[[ 0.09 -0.55  3.10  2.62  1.48 -0.93  1.80 -0.47  2.05 -0.95 -2.43]
 [ 0.44  0.73  3.60  1.83  0.10 -1.96 -0.11 -0.15  2.41 -1.37 -4.69]
 [ 2.24  1.52 -1.06  0.66 -1.08  3.09  1.53  2.31 -1.39  2.29  2.67]
 [ 3.18  1.69 -2.81  1.28 -2.23  5.12  2.87  3.38 -3.05  3.86  4.50]
 [ 0.37  0.70  3.70  1.96  0.30 -2.02 -0.03 -0.20  2.60 -1.34 -4.69]
 [ 0.29 -0.54  2.78  2.59  1.70 -0.29  2.20 -0.22  1.78 -0.55 -1.35]
 [ 1.65  3.28 -1.73 -0.64  0.05  2.41 -0.76  2.62  0.52  3.65  3.69]]
->
[[ 0.09  3.10  1.48  1.80  2.05 -2.43]
 [ 0.44  3.60  0.10 -0.11  2.41 -4.69]
 [ 2.24 -1.06 -1.08  1.53 -1.39  2.67]
 [ 3.18 -2.81 -2.23  2.87 -3.05  4.50]
 [ 0.37  3.70  0.30 -0.03  2.60 -4.69]
 [ 0.29  2.78  1.70  2.20  1.78 -1.35]
 [ 1.65 -1.73  0.05 -0.76  0.52  3.69]]

[[ 1.18  2.59  2.94  3.66 -0.01]
 [ 5.12  0.47  0.02  2.25  2.30]]
->
[[ 1.18  2.94 -0.01]
 [ 5.12  0.02  2.30]]

[[ 1.24 -1.00 -3.02  2.79 -0.70 -1.73  2.78]
 [ 0.59 -1.96  0.16  0.35 -0.55 -4.96  0.07]
 [ 0.21 -1.94 -2.56  2.29 -0.74 -4.63  0.66]
 [ 3.24  1.03  1.44 -3.40  1.70 -2.38  1.08]]
->
[[ 1.24 -3.02 -0.70  2.78]
 [ 0.59  0.16 -0.55  0.07]
 [ 0.21 -2.56 -0.74  0.66]
 [ 3.24  1.44  1.70  1.08]]

[[ 1.10  3.19  5.71  3.87  3.42 -1.11  2.74]
 [ 1.62  6.07  2.53  3.95  5.54  5.28  3.77]]
->
[[1.10 5.71 3.42 2.74]
 [1.62 2.53 5.54 3.77]]

[[-0.55  1.68  1.53  0.67 -0.25 -0.29]
 [-0.09 -0.35 -0.27 -1.53  0.90  2.37]
 [ 0.94  1.76  1.91  0.45  1.13  1.73]
 [-0.54  0.22 -6.55  3.83 -4.15 -3.12]
 [ 0.90  2.85  1.43  0.39  0.27  2.26]
 [ 0.68  0.70  1.38 -0.05  1.18  1.40]
 [ 1.76  1.83  2.44 -0.10  1.72  2.71]]
->
[[-0.55  1.53 -0.25]
 [-0.09 -0.27  0.90]
 [ 0.94  1.91  1.13]
 [-0.54 -6.55 -4.15]
 [ 0.90  1.43  0.27]
 [ 0.68  1.38  1.18]
 [ 1.76  2.44  1.72]]

[[-1.18 -0.79 -0.60 -0.34 -0.44 -0.42 -0.66 -0.88 -1.19 -0.34 -1.46]
 [-4.13 -3.70 -3.44 -3.20 -3.39 -2.77 -3.83 -3.57 -4.33 -3.68 -2.79]
 [-4.63 -3.99 -3.05 -3.04 -3.71 -2.55 -3.59 -3.64 -4.49 -3.60 -3.36]
 [-1.61 -1.59 -1.20 -1.35 -1.64 -1.29 -1.42 -1.52 -1.58 -1.46 -1.01]
 [-1.26 -1.22 -1.26 -1.68 -1.70 -1.80 -1.30 -1.74 -1.44 -1.62 -0.99]
 [-4.22 -3.96 -3.39 -3.10 -3.24 -2.61 -3.86 -3.55 -4.36 -3.63 -2.91]
 [-1.16 -1.28 -1.62 -1.38 -0.81 -1.27 -1.63 -1.40 -1.57 -1.48 -0.89]
 [-4.86 -4.02 -3.21 -3.02 -3.78 -2.48 -3.76 -3.66 -4.72 -3.64 -3.47]]
->
[[-1.18 -0.60 -0.44 -0.66 -1.19 -1.46]
 [-4.13 -3.44 -3.39 -3.83 -4.33 -2.79]
 [-4.63 -3.05 -3.71 -3.59 -4.49 -3.36]
 [-1.61 -1.20 -1.64 -1.42 -1.58 -1.01]
 [-1.26 -1.26 -1.70 -1.30 -1.44 -0.99]
 [-4.22 -3.39 -3.24 -3.86 -4.36 -2.91]
 [-1.16 -1.62 -0.81 -1.63 -1.57 -0.89]
 [-4.86 -3.21 -3.78 -3.76 -4.72 -3.47]]
